The three nearest rows among all rows above each row, by straight-line distance, nearest first (none for the first four rows):
In the rows, zero is written as 128.
0: [156 111 126 135  66 148 161 145 115 100  94 148 141 115 131 117 154  76
 146 115 145  95 126 154 139 100 181 145 111  91 144 109  72 138 149 148
 100 115 121 104 150 104]
1: [110 137 111  89 130  94 155  96 157 143 143  96 178 139 136  21 101  81
 115 146 119 161 116  90 177 136 165 114 184 159 159 112  43 151 137 113
 145 133 113 123 156   5]
2: [136 162 134 114  70 151 125 139 130 138 103 110 144 121 126 126 166 141
 113 116 169  91  72 147  99 207 142 123  60 148 139  63  54 123 120 139
 132 149 151 147 159  79]
3: [118 143 156 163 154 168 161 107 142 137 119 124 134 140 155 122 138 115
  97 115 100 142 137 160 109 169 149 126 178 136 131 151 158 172 136 114
 171 116 139 135 138 145]
4: [109 141 121 102 159 129 129 132 138 114 161 148 123 103 158 169 152 133
 118 152 135 139 154 125 115 134  92 127  73 130 127 128 175 131 137 114
 123 137  87 107 178 160] : 3 0 2
5: [168 103 115 144 132 162 185  67 122 101 152 138 123 151 173 168 136 192
 104 109  93 106 155  87  73 127 120 133 180 132  82  94 146 111 111 151
 179 173 112 106  81  57] : 3 4 0
6: [188  81 151 191  94 101 117 154  77 124  70 100 105 171  64 196  98 135
 122 196 161  40 137 109 161  72 156 152 122  82 144 114 242 142 135 111
  23 155 145 153 167 141] : 0 4 3
7: [126 130 150 124 164 116 123 153 116 126 155  93 187 136 153 147 191 148
 119 134 112 175 150 101  97 152 123 133 125  73 100 162  57 100 102 105
 219  94 140 134 106 122] : 3 4 5
8: [147 147 139 163  73 135 159 107 141 117  83 158 155 112 119 103 147 108
 135 101 119  75 148 163 106  50 149 162 115 155 126 130 113 131 148 100
  68 154 107 126 112 111] : 0 3 4
9: [144 114 112 129 148 145 166 161 127 165 161  97  90 134 132 100 111 110
 167 110 128  91 143 144 150 171 154 115 177 102 108 157 148 149 132 116
 134  88 118 141 127 180] : 3 4 0
10: [136  72 131 240 113 101 164 117 136 177 166 125 131 182 129 142  62 113
 120  88 120 149 118 160  94 141 109 106 199  69 142 154 236 123 134 137
 173  91 119 127 148 186] : 3 9 4
11: [112  99 103 154 155 132 190  96 149 163 146 152 109 151 126 154  82 132
 141 120 126 125 152 116 121 126 143 113 172  77  94 100 168 121 103 113
 137 136 151 136 138 159] : 9 3 10
12: [125 181 131 250 112 125 102 161 136 100  65 152 192 100 150  84 150 167
 109 208 127 115  94 129  97  98 126 109 171 127 128 113 113 140 119 104
  89 129 150 149 127 102] : 8 3 0
13: [131 131 150  84  99 119 126 131 130 118 142 113 110 120 128 110 166  91
 124 123 129 133 110 129 114 188 113 122 102 131 113  63   1  89 125 104
 120 109 145 174 147 145] : 2 0 7
14: [116 167 115 167 131 100 140 158 136 145 129 132 137 108  99 104 145 113
  88 135 123 112 107 136 144 185 107 123 130 131 105  31  99 102 145 178
 130 156 121 153 196 126] : 2 13 4
15: [118 113 153 163 142 177 145 100 154  81 166 127 136 112 137 141 139 159
 115  85  82 117 138 141 101 179 142 130 137  92  84  85 150 126 122 152
 175 163 115 115 107  31] : 5 3 11
16: [147  95 121 168 165 139 163 126 101 102 117 128 136 151 102 169  96  76
 120 126 118 131 142 160 116 168 129 129 206 123 132 117 169 145 126  90
 160  66 147  90 183 181] : 3 11 9
17: [102 195  94 157  93 101  91 195 121 131 104 124 177  75 134  89 159 118
  89 155 141 107 124  93 105 123 103 100 134 133 124  85  93 114 116 123
 118 161 155 154 180 130] : 14 12 2
18: [ 93  75 131 154 118 160 162 152 132 127 140 145 132 149 147 137 164 161
 151 101 119 153 151 125  95  88 126 123 134  81  85 101 160 142 134 123
 175 104 130 112 117 160] : 11 3 4
19: [135 147 191 153 129 134  98 112 125 139 143 113 188 145 105 139 188 101
  67 118 125 183 156 106  81 124 107 130 120  67 153 169  96  96 107 128
 205 105 118 121  50 169] : 7 3 18
20: [169 173 124 147  77 108 133 140 143 122  82  99 170 116  94 120 160 126
  90 167 113  97 135 135 116 152  92 125  99 157 125  73  93 136 122 135
 118 165 173 130 142 154] : 17 14 2
21: [116  77 128 109 150 147 102 171 122 142 140 140  86 140 139  87 129 120
 136 144 140 127 129 135 110 149  86 147 124 156 135 154 143 148 141 128
 119 100 114 121 139  81] : 4 9 3
22: [108 141 135 144 128 103 171 122  99 156 174 105 162  90 157 124 142 134
 118 151 122 121 113 142 100 162  98 101  68 104 146  85 100 114 144 111
 143 148  92 106 183 188] : 4 14 20
23: [142 156 152 119 123  98  91 152  86 103 221 129 113 112 129 156 143 157
 112 173 121 113 122  72 158 100  90 132 132 116 119 164 111 146 127 124
 131 163  72 128 154 158] : 4 22 21
24: [151 124 152 132 113 151 129 118 138 126 139 144 142 161 144 151 154 128
  83 141 106 181 160 120 130 160 105 130 116  86 131 182  79  74 107 133
 224 118  69 130  85 117] : 19 7 3
25: [ 95 145 124 132  85  82 146 147 154 153 141 124 127 126 137 100 175 102
  87 121 131 145 133 140 132 174  98 126 105 150 106  64  30 138 112 124
 149 151 156 143 167 159] : 13 14 20
26: [ 92  94 100  85 126 196 150 125 125 157 100 131 127 114 159 150 150 152
 181  95 123 155 125  90 123  98 143  91 154  81  96  88 126 117 126 130
 178 126 115 167 134 140] : 18 11 9
27: [126  89 145 123 140 199 135 116 130 140 133 136 103 127 111 202  99 146
 155 148 134  99 139  89 109 126 132 133 162  64 132 133 164 113 160 116
 139 150 165 133 111 185] : 11 18 26
28: [140 118 110  85 119 175 121 132 132 111  84 125 119 122 108  64 175 177
 101 135 128 119 123 140  76 191 123 106  82 161 131 117  18 187 119 139
 131 104  67 104 163  78] : 2 21 13
29: [151 180 118 120 115  75 136 107  68 134 190 116 153 101 116 185 147 149
 126 156 137 160 136  82 165  93 100 116 132 105 130 165 165 132 134 141
 157 103 109 168 154 170] : 23 4 22
30: [126 125 117 113 134 186 161  88 112 131 147 122 158 113 154 179 125 140
 116 120  78 122 143 117 112 209 135 117 148  82  93 109 131  98 143 161
 163 148 112 107 122  78] : 15 5 3
31: [119  91 146 166 143 172 183 107 185 125 124 130 143 144 110 153 105 185
 159 190 109 187 123 116 181  52 138  94 129 148 124 130 212  99 157 191
 135  84 136 149  80 153] : 18 11 27
32: [ 96 141 113 109 205 133 107 143 186  92 123 154  95 108 121 106  72 157
 114 104 151 103 119 137 150  99 131 121 179 149 148 144 101 136 130 190
  48  72 158 131 167   1] : 21 1 0
33: [162 203 122 206  91  85  82 119 145 124 108  79 173 106 115  86 144 130
  82 153 133 127  90 127 106 102 136 131 149 154 142 165 103 145 128 127
  95 160 143 150  92  89] : 12 20 17
34: [121 117 123 130 113 152 109 142 159 119  85 133 150 117 116 179 161  92
 171 112 119 129 141 178 115 185 141 149 115 140 146  86  57 133 138 129
 164 144 105 130 162  91] : 2 0 13
35: [ 80 114 153  94 105 151 137 120 124 110 191 130 171 109 141 157 131 193
 133 145 103 138 133  92 140 115 100 122 134 186  92 138 150 194 136 141
 126 129  99 142 155 142] : 4 23 29
36: [127  72 161 178 123 148 144  85 150 140 104 121 100 119 136 146 137 138
 119 127 115 114 166 116 101 142 129  96 215 109 105 129 170 118 144 170
 159 102  88 156 140 134] : 3 11 18
37: [150  87 123 178  98 123 176  98 114 132 130 109 126 127 135 202 108  93
 139  82 133 142 127 165 102 139 132 110 245  91 144 142 215 166 118 120
 145  90 110 107 184 160] : 16 10 36
38: [113 146 126 128 154 104 107 111 102 163 200 108 123 125 141 153 104 179
 107 145 140 149 179 118 109 119 141  95  46  95 120 135  54  81 104  70
 174 158 125 146 146 174] : 22 7 4
39: [124 102 139  89 106 152 134 155 168 133  99 131 141 125 141 112 233  95
 139  81 141 148 118 169  96 215 137 130 112 162 143  86  10 165 126 158
 178 153 102  92 140  59] : 34 28 2
40: [113 144 162 124 133  92 136 112 101 129 192 155 182  90 103 123 115 146
 104 175 139 164 116 109 156  86 125 119 149 207 120 155 169 156 122 140
 143 129  87 116 142 113] : 35 29 23
41: [ 99 124 133 123 117 147 103 122 131 132 124 105 163 134 121 184 181 116
  91 109 125 155 154 106 130 170 116 148 116  75 127 145  74 122 120  98
 180  89 118 150  87 171] : 7 19 24
42: [ 72 216 178  69 112 121  73 107  42 130 190 144 119 164 135  90 155 173
  80 137 143 147 143 127 186  49 106 105 132 113 102 187 172  66 152 126
 144 181 123 133 166 148] : 23 29 40
43: [140  99 122 151 135 159 150 109 108 115 111 132 136 126 106 146 154 116
 115 141 105 155 119 148 140 187 133 117 177 147  94 131  89 141  81 131
 144 147 113  76 154 118] : 3 30 34
44: [138 193 133 236 144 107  95 133 113 159  10  73 171 113  93  92 122 125
  60 158 147 135  95 122 122  93 129 118 171 130 117 111 168 112 118  80
 126 168 173 142 113 128] : 33 12 17
45: [147 140 121  98  99 113 115  82 148 108 129 124 151 104 137 118 193  70
 106 133 120 160 125 147 115 191  74 136 146  99 157  47   1  79 103  87
 157 105 159 132 142 174] : 13 25 41
46: [135 136  99  88 117 134 116 130 131 119  50 151 124 119 125 134 169  96
 117 111 109 114 131 181 103 141 147 157  99 124 134 123  57 146 142 107
 109 135 120 131 143  78] : 34 0 8
47: [144 125 134 115 150 123 153 143 137 105 123 135 127 133 133 150 137 149
 121 156 105 118 116 112  90 105 113 162  96 159 136 135 236 138 118 130
  96 107 135 108 159 132] : 4 21 35
48: [132 154  91 107 177 174 103 193 196 122 116 122  68 144 155   4  97  81
 134  76 112 104 113 134 131 134 129 114 127 144 150 183 104 175 144 193
  78 112  62 148  75  65] : 21 32 9
49: [118  96 126 123 146 137 156 119 134 160 149 118 120 136 106 115 126  81
 138  95 141 124 146 150  83 145 124 110 185  62 108 130 184 132 140  92
 164  96  99 111 168 164] : 9 11 16
50: [122 133 107 173 130 176 167  80 150 144 120 152 151 118 154 156 151 151
  99 112 142 123 168  77  72 106 125  89 217 114 108 122 159 136 127 132
 168 105  82 139 135 104] : 36 5 3
51: [101 107 147 152 133 104 101 136 120 115 187  98 135  98 137 162 163 126
 111 123 133 163 165 112 119 170 129 121 115  97 115 136  46 109 143  72
 199 133 126 133  83 193] : 41 7 38
52: [146 127 117 140 120 120  67  89 120 147 180 114 114 107 144 121  93 136
 123 187 125 144 119 110 102 169 111 136  93  78 108 139  49 121 129  84
 193 156 100 130  81 207] : 51 38 41
53: [136 141 120  51 106 144 159 184 124 198 159 119  75 114 123 119 149  90
 181 113 103 140 144 152 108 115 123 118  80 127  81 120  95 165 154 107
  76  40 113 151 139 137] : 9 21 13
54: [111 122 152 139 138 145 168 121 127 124 173 145 132 113 113 168 121 244
 159 100 113 141  93  99 153  69 149 115 122 117 103 153 165 155 134 132
 116 123  97 114 124 126] : 35 18 40
55: [189  91 157 141 157 146 138 126 139 118  91 124 112 122 117 114 105  85
 172 108 143 111 106 171 154  90 131 136 120 151 162 162 202 126  85 138
 113 136 157 177 117 125] : 47 21 9
56: [120 128 113 117  94 120 130 116 139  83 109 127 148 116  90 139 202  69
 141 144 158  83 176 170  86  78 143 148  76 120 156  70  50 127 112 156
  78 212 112  98 103 142] : 0 8 46
57: [150 134 130 139 136 141 148 102 138 129 122 147 147 131 106 181 101 192
 157 150 122 157 118 118 139  65 143 126 113 143 135 163 199 122 135 150
 157  75 174 140  71  98] : 31 54 47
58: [ 97 180 141 146 111  79 137  91 101 150 191 140 119 129 116 211 118 166
 129 149 105 122 118  88 161  89 131 142 109 119 105 201 121 166 126 183
 157 105  79 124 121 138] : 29 23 54
59: [106 106  76 109 123  60 123 143 135 166 148 139 141 153 133 110  17 110
 108 125 130 206 147  97 168 125 154 131 207 139 140  96  95 112 131  49
  82 145 118 157 116  92] : 1 11 21
60: [ 92  87 127 209 145 174 167  85 135 115 136 113 106 128 112 143 103 127
 119  65 130 176 132 122 114  83  84 105 157  76  76  92 210  97 128 131
 154 133 154 117 136 177] : 11 18 49
61: [128  84 146 147 156 151 189 115 162 167 122 111 121 134 124 144  95 109
 161 158 129 108 138 100 125 126 130 137 208 107 125 147 112 132 129 100
 158 114 151 108 117 190] : 11 27 9
62: [132 114 130  90 129 140 158 175 143 140 109 138 110 108 127 112 116  42
 108 129 178  98 153 172 112 131 160 123 124 108 153 121 135 148 142  92
 125  82  90 124 136 165] : 49 9 0
63: [ 81 231 185 111  71 107 114  80  22 172 165 122 141 143 121 132 147 149
 108 173 108 117 137 115 177  78  99 136 162  90 138 204 171  66 115 155
 108 176 142 166 148 148] : 42 29 23
64: [128 159 102 184 136  66 144  97 162 141  80 104 170 132 113  78  84 128
 127 147 117 153 136 121 160 117 136  96 180 140 132 153 131 119 109  86
  99 209 159 136 110 126] : 33 44 59
65: [112 129 129 129 148 133 117 111  96 136 220 151 115 142 153 146 140 160
 117 178 121 135 164 121 110 133 150 100  79  96 128 136  32 114 130  66
 207 145 101 118 117 176] : 38 51 52
66: [ 65 210 147  67  93 102 116  89  74 139 179 106 171 150 147 114 101 124
 113 156 139 141 111  99 149 108  65 122 142 130 132 198  95  82 140 148
 123 152  55 141 137 113] : 63 42 23
67: [131 127 126 131 143 182 181  92 112 155 147 101 122 140 137 199 130 167
 138 143 118 113 183  71 121 134 142  86 171  81  83 111 170 131 131 125
 141 182 126 121 106 152] : 27 11 30
68: [146 133 145 124 143 111 108 113  88 106 182 118 126 162 140 170 126 128
  88 160 144 115 160  89 137 107 113 102  78  68  99 123 109  89 113 114
 155 144 142 131 134 187] : 38 65 23
69: [143 145 125  99 140 150 120 130  92 118 113  93 139  96 159 186 149 101
 119 141  97 130 115 110 137 191 140 137 141 112  99 128 183 102 129  91
 169 123 116 125  95 156] : 30 41 3
70: [123 119 129 137 150 155 178 128 158 155 100 108 101 141 105  64 144 130
 217 101 138 101 120 108 108 140 108 149 148 125 119 173 146 153 105 118
 150  54 149 137 126 182] : 9 61 49
71: [120 129 121  95 122 167 116 147 160 130  92 154 111 147 129 174 129  95
 108 117 144 128 142 135 141 193 176 136 113 142 129 120 103 167 126 134
 132 134 136 116 159 106] : 34 46 43
72: [159  96 130 157 127 167 194 114 164 172 158 137 143 143 121 123  98 153
  69  91 139 140 154 104  90  98 110 108 189 100  89 117 194  90 114 153
 127 125  90 136  97 137] : 50 11 36
73: [161 104 141 223 111 143 178  84 122 142 127 143 149  93 136 120 132 142
 113 114 121 123 141 139 114 135 118 132 203 104 116 139 145 164 117 118
 133  84  96 116 148 109] : 36 50 3
74: [150 165 128 157 147 112  79 104 133 117 155 140 118 121 118 118 100 131
 174 130 151 136  98 102 149 115 130 127 146 181 138 133 154 156 161 122
 136 156  71 114 135 146] : 40 23 4
75: [168 140 132 174 139 151 168 114  97 113 129 131 117 150 135 135 168  41
 109  96 132 181 139 127 123 193 158 105 210 173 153 118 122 179 163 111
 160 104 108 120 189 152] : 3 16 43
76: [144 125 145 133  96 144 118 109 151 149  79 129 147 146 141 118 202 111
  90 149 155 104 115 136 105 165 119 126  91 144 108  50  44 145 128 105
 150 169 149 139 165 100] : 2 25 20
77: [127 193 118 152 104  80  62 126 187 106 102 103 142 134 112  65 109 154
  93 152 177 161 110 112 130 121 101  95 151 160 160 159  82 124 123 134
  96 171 103 107 153 135] : 33 64 74
78: [108  84 143 130  81 150 168 157 126 100  97 156 114 131 134 128 160  72
 141 106 148  81 144 157 108  90 163 134 153 128 148 126 115 153 143 108
  44 104  92 126 110 115] : 0 8 62
79: [149 157 105 158  93 116 102 189 102 126  96 123 153  96 126  89 127 115
 107 160 124 142 161  86 143 150  93 115 146 122 126  64  81  85 140 114
 138 150 186 160 167 128] : 17 20 14
80: [173 112 119 169 153 134 161 121 111 152  85 115  92 143  54 186 100  91
 204 156 148 104 146  88 127  71 151 115 142  62  89  76 255 104 140 122
 160 106 199 172 142 255] : 27 11 60
81: [157 125 118 108 119 159 165 137 134 147 137 119 137 148 150 138 115  38
 154  80 125 120 129 180 133 128 125 135  98 129 127 165 154 170 118 125
 119  58 139 148 140 133] : 62 9 55
82: [128 127 135 164 123 146 162  87 132  87 130 112 123 132 137 156 158 143
 122 127 129 127 154 130 113 175 139 172 181 103 129 130 129 120 121 124
 144 114 130 125 134 105] : 3 73 43
83: [108 116 145  76 168 142 119 115 121 128 142 150 148 119 115 160 115 129
 112 103  99 112 143  82 136 159 141 148 128 137 142 131 180 142 112  95
 137 120 118 100 113 172] : 69 4 47
84: [143 167  94 125 105 119 142 155 118 176 156 126 120 116 120 106 164 143
 121 144 146 112 116 139 136 191 112 129 154 118 103  86  66 122 104 146
 149 146 136 180 168 128] : 14 25 13
85: [106  94 112 149  42 118 175 127 112  97  85 112  87 126 146 114 110 185
 133 150 102 134 139  63 123  14 102 151  86 123 128 157 147 131 162 172
 222  85 164 168  98 104] : 57 18 31
86: [134 112 108  80 163 199 106 128 119 110  64 162 102 110 127  87 145 154
 119 112 146  88  93 133 111 192 139 165  83 112 113 178 110 187 119 125
 115 143 115 144 168  92] : 46 71 28
87: [122 145 127  92 123 111 133 109  85 121 179  86 137  98 157  99 167 174
  84 145 140 110 120 115 121 151  96 140  82  92 128 143 111 153 136 125
 159 150  88 131 158 131] : 22 23 4
88: [ 82  50 135 115 148 165 132 124 124 143 136 128 131 137 160 130 142 184
 158  96 153 146 135  97  64 113 154 106 140  85  79  73 120 122 148 107
 181 122 138 137 122 131] : 18 26 11
89: [155 161 127 138 157 153 148 114 148 118 151 109 135 130 138 186 128 132
 123 115 114  95 153 116  89 157 115  96 129 114  95 116 119  78 128 144
 159 202 126  90  93  60] : 30 15 5
90: [145 139 147 133 153 138 123 122 100 149 137 132 133 129 124 151  85 149
 137 148  96 129  98 106  88  94 149 122 113 149 136 142 253 128 110 143
 107 110 163 115 105 150] : 47 57 83
91: [142 159 136 141 144 110 149 117 135 107 157 102 116 161 132 205 111 160
 126 123  94 111 142  92 138 146 154 111 121  56  92 108 152 114 111 122
 179 220 126 117 131  94] : 89 67 30
92: [112 177 106 128 124 113 120 136 107 141 170 134 137 128 107 103 160 147
 100 146 126 128  96 131 129 184 108 149  93 123 129  49  67  90  83 113
 149 125 155 150 189 160] : 84 25 14
93: [149 120 119  81 157 142 157 151  85 119 136 119 151 101 134 191 149 144
 125 156 129 155 124  82 149 150 104 110  86 121  98 102 140 135 113 130
 133 155 120 107 131 171] : 4 69 83
94: [145 150 134 132 153 134 188 113 165 122 149 123 137 118 148 163 105 234
 156 160 119 142 104  99 143  92 129 125 126 127 154 174 150 122  99 179
 125  93 160 109  79 125] : 57 54 31
95: [ 96 125 121 145 162 148 139 146 121 153  93 150 126 123 126 133 154  27
 106 108 131 112 138 193 123 125 134 139  43  90 147 100 118 133 116 119
 103  89 126 115  87 166] : 62 81 46
96: [109 152 134 123 121 119 113 117 109 124 136  98 114 104 137 167 151 120
 118 162 128 132 132 118 137 130 108 104  91 146 125 125 166 127 115  98
 115 142 108 107 166 185] : 4 93 22
97: [159 184 124 101 148 118  72 123 146 129 117  96 116 118  98 105 102 166
 113  90 159 160 113 118 145  67 131 144 166 138 136  98 110 155 119 120
  96 127 103 140 148  73] : 74 77 33
98: [140 144 133 115 139  80 108  93 122 112 160 156 132 118 142 160 152 143
 168 151 131 119 145 119 144 112 120  77  70 152 126 154 208 129 149 103
 119 128 112 123 183 139] : 4 96 47
99: [ 76 159 154 128  91 112 115 108  47 158 191 123 116 160 160 114 113 139
 108 132 149 104 144  97 182  71 142 123 126 118 132 151 119  80 100 137
 118 160 131 138 127 153] : 63 42 68
100: [ 96  89 117  86  81 138 110 183 140 125  99  95 137 102 155 110 193 133
 111  95 154 125 119 162  99 191 124 129  84 171 105  92  70 121 102  96
 119 166 116 120 176 118] : 2 76 25
101: [159 122 122 150 109  75 100 126 116 116 154  99 144 147 112 180 157 113
  97 148 127 171 137  95 106 168 133 161 129  99 122  53  81 111 129  84
 131 129 147 152 122 194] : 51 41 68
102: [148 141 116 193 129 162 157 135 112 134 143 117 154 116  86 196 127 123
 107 164  98 165 145 148 108 143 155 148 183 110 114 139 134 112 114 112
 138 159 128 126 122 118] : 82 43 3
103: [134 117 142 114 169 130 134 194 124 128 124 170 101 165 154  99  88  71
 169 117 104 127 122 143 149 125  99 146 139 131 149 156 159 120  97 154
 100 113 151 127 113 132] : 21 55 81
104: [143 120 125 128 145 156 173 108 129 122 126 133 140 111 132 127 105  86
 124 115 113 132 127 167 117 158 142 147 224 138 145 135 147 179 107 113
 145  62 133 111 164 153] : 16 3 73
105: [128 134 170 161 119 111 130  78 118 145 193 156 127 130 116 191  97 178
 102 141 120 116 120  93 153  90 163  89 102 151 112 201 145 127 121 144
 126 136 113 134 144 116] : 58 54 40
106: [101  97 106 123 104 131 195 112 172 146 135 160 101 136 148 126 123 190
 156 157 103 174  98 144 167  48 101 163 106 138 138 181  99 125 144 179
 170  80 124 139  78  94] : 94 57 85
107: [115 141 121 116 123 162 119 147 124 151  95  98 122 140 100 183 193  96
 103 130 156 119 133 124 112 172 123 112 121 135 111 115 137  92 123  95
 143 179 169 129 143 141] : 96 71 69
108: [158 129 100 144 102 115 120 163 162 108 111 121  72 114 140 109  89  88
 207 104  88 126  96 156 118  99 106 104 136 146 191 173 163 154 137 154
 123 100 114 156  91 130] : 103 55 81
